Here is a tiny trained network, its code and every weight. The questions are about switching its units off for an input and a target symbol, where a switched-off unit gives its printed mean instead of its output.

import numpy as np


def w(rows, s, z=0):
    codes = np.array(rows[::2]) - 128.0
    scale = np.full(codes.shape[1], s)
    scale[-1] = z or s
    return codes * scale


def f(y):
    return y / 2 * (1 + np.tanh(0.7978845608 * (y + 0.044715 * y**3)))


def softmax(a):
    e = np.exp(a - a.max(-1, keepdims=True))
    return e / e.sum(-1, keepdims=True)


def log_softmax(a):
    a = a - a.max(-1, keepdims=True)
    return a - np.log(np.exp(a).sum(-1, keepdims=True))


def net(x, mask):
    ids = ['ΔΘΦεμξτ'.index(c) for c in x.split()]
    T = len(ids)
    res = E[ids] + P[:T]
    q, k, v = (res @ M[0].T for M in (Q, K, V))
    z = softmax(np.where(np.tri(T) > 0, q @ k.T / 4**0.5, -1e9)) @ v
    res = res + np.where(mask[0], z, O[0][:, -1]) @ O[0][:, :-1]
    y = f(res @ A[0][:, :-1].T + A[0][:, -1])
    res = res + np.where(mask[1:13], y, B[0][:, -1]) @ B[0][:, :-1]
    return log_softmax(res[-1] @ U[:, :-1].T + U[:, -1])


Q, K, V, O, A, B = {}, {}, {}, {}, {}, {}
E = w([
[157,8,108],'Δ',
[183,129,141],'Θ',
[131,122,145],'Φ',
[76,131,43],'ε',
[167,91,147],'μ',
[253,154,88],'ξ',
[177,71,102],'τ',
],0.012)
P = w([
[70,169,73],'0',
[247,192,74],'1',
[132,186,235],'2',
[74,64,129],'3',
[207,109,79],'4',
[130,187,249],'5',
[72,61,133],'6',
[182,73,82],'7',
[123,197,255],'8',
[65,64,136],'9',
[172,46,77],'10',
[115,202,246],'11',
[58,148,84],'12',
[171,14,73],'13',
],0.0091)
Q[0] = w([
[108,253,114],'H0',
[55,196,131],'H0',
[232,138,168],'H0',
[41,147,98],'H0',
],0.014)
K[0] = w([
[163,215,85],'H0',
[113,231,7],'H0',
[203,139,173],'H0',
[88,148,89],'H0',
],0.013)
V[0] = w([
[56,193,120],'H0',
[255,79,126],'H0',
[95,155,116],'H0',
[190,188,107],'H0',
],0.0095)
O[0] = w([
[120,47,162,33],'H0',
[159,255,78,251],'H0',
[185,39,187,101],'H0',
[109,194,141,131],'H0',
],0.0067,0.0025)
A[0] = w([
[100,140,10,132],'N0',
[149,128,178,254],'N1',
[13,172,174,110],'N2',
[117,97,147,134],'N3',
[43,32,84,56],'N4',
[50,136,123,129],'N5',
[167,86,62,148],'N6',
[85,120,129,131],'N7',
[30,94,104,177],'N8',
[19,34,214,137],'N9',
[153,218,213,116],'N10',
[103,94,111,131],'N11',
],0.011,0.0088)
B[0] = w([
[185,168,166,254],'N0',
[45,164,45,233],'N1',
[254,71,117,138],'N2',
[64,106,111,139],'N3',
[180,92,234,217],'N4',
[128,79,98,145],'N5',
[217,119,115,232],'N6',
[151,79,86,139],'N7',
[146,45,121,233],'N8',
[50,239,228,229],'N9',
[96,8,165,202],'N10',
[161,82,114,161],'N11',
],0.0086,0.0064)
U = w([
[240,59,129,1],'Δ',
[180,254,195,172],'Θ',
[38,227,181,150],'Φ',
[98,158,127,73],'ε',
[150,114,215,49],'μ',
[167,125,82,248],'ξ',
[71,123,91,162],'τ',
],0.0093,0.0032)

Each question gives the input, a string of symbols that net reads in full, and the target symbol t.
The units are the heads (4 rows each of Q, K, V and O) and the neurons (one row each of A and B). Each row of codes is followed by its name. A weight is (code - 128) times the scale printed after its matrix; where a second scale follows, it is the last column's (O, A, B and U).
mask holds one flag per unit, heads first, then neurons. A switched-off unit (its flag False) gives its mean, the last column of its rows in O or B, instead of its output. The means were averaged over made-up inputs and are rounded, as every weight is.
A unit's drop is (log p(t) with every unit on - log p(t) with that unit switched off) / (log p(t) with every unit on - log p(t) with every unit switched off).
The circuit of an input: a set's keep is (log p(t) with only the set's units on - log p(t) with every unit switched off) / (log p(t) with every unit on - log p(t) with every unit switched off). Starting from the 12 units with the biggest drops (on a tie, the unit counted first), units are removed one at a time, each time the one whose removal leaves the highest keep (on an exact tie, the one counted first), for as long as the keep stays at least 0.8.
circuit, biggest first: the units of the circuit, biggest drop first
most important unit: the unit with the biggest drop
top k neurons: the k neurons with the biggest drops, biggest first
drop of u: that unit's drop, to one decimal
input Δ ξ Θ ε μ, target Θ: circuit, biggest first -> (H0)
input ε Δ μ, target Φ: circuit, biggest first -> (N6; N1)
input μ ε μ Δ ε τ Δ ξ ξ τ Θ, target Θ: circuit, biggest first -> (N8; N10)
input τ τ Θ μ ε, target Θ: circuit, biggest first -> (N0; N10)
input ε τ ε ε Φ Θ ε μ ε Φ, target Φ: circuit, biggest first -> (N9; H0)
input τ μ ε τ ε ε ξ, target Θ: circuit, biggest first -> (H0; N8)
input ε τ Θ ξ τ ε ε ε τ ε ε ε ε Δ, target Θ: circuit, biggest first -> (H0; N0)
input ε τ ε ξ, target Θ: top 2 neurons -> (N8; N0)
input Θ τ ε ε ε Θ Θ ε Θ ε ε ε ε μ, target Θ: top 2 neurons -> (N8; N10)
input Δ Φ μ ξ ξ Θ Φ ε Δ ε ξ ε ε ε, target Δ: drop of N6 -> 0.1
input ε ε Φ, target Φ: drop of N5 -> 0.0
input ε μ τ ε μ ε, target Φ: drop of H0 -> 2.0
input ε τ ξ ε τ Θ Δ Θ ξ, target Φ: drop of N10 -> 0.1
input ε ξ ξ ε ξ ξ ε ε Θ ε ε ε Θ ε, target Δ: most important unit -> N6
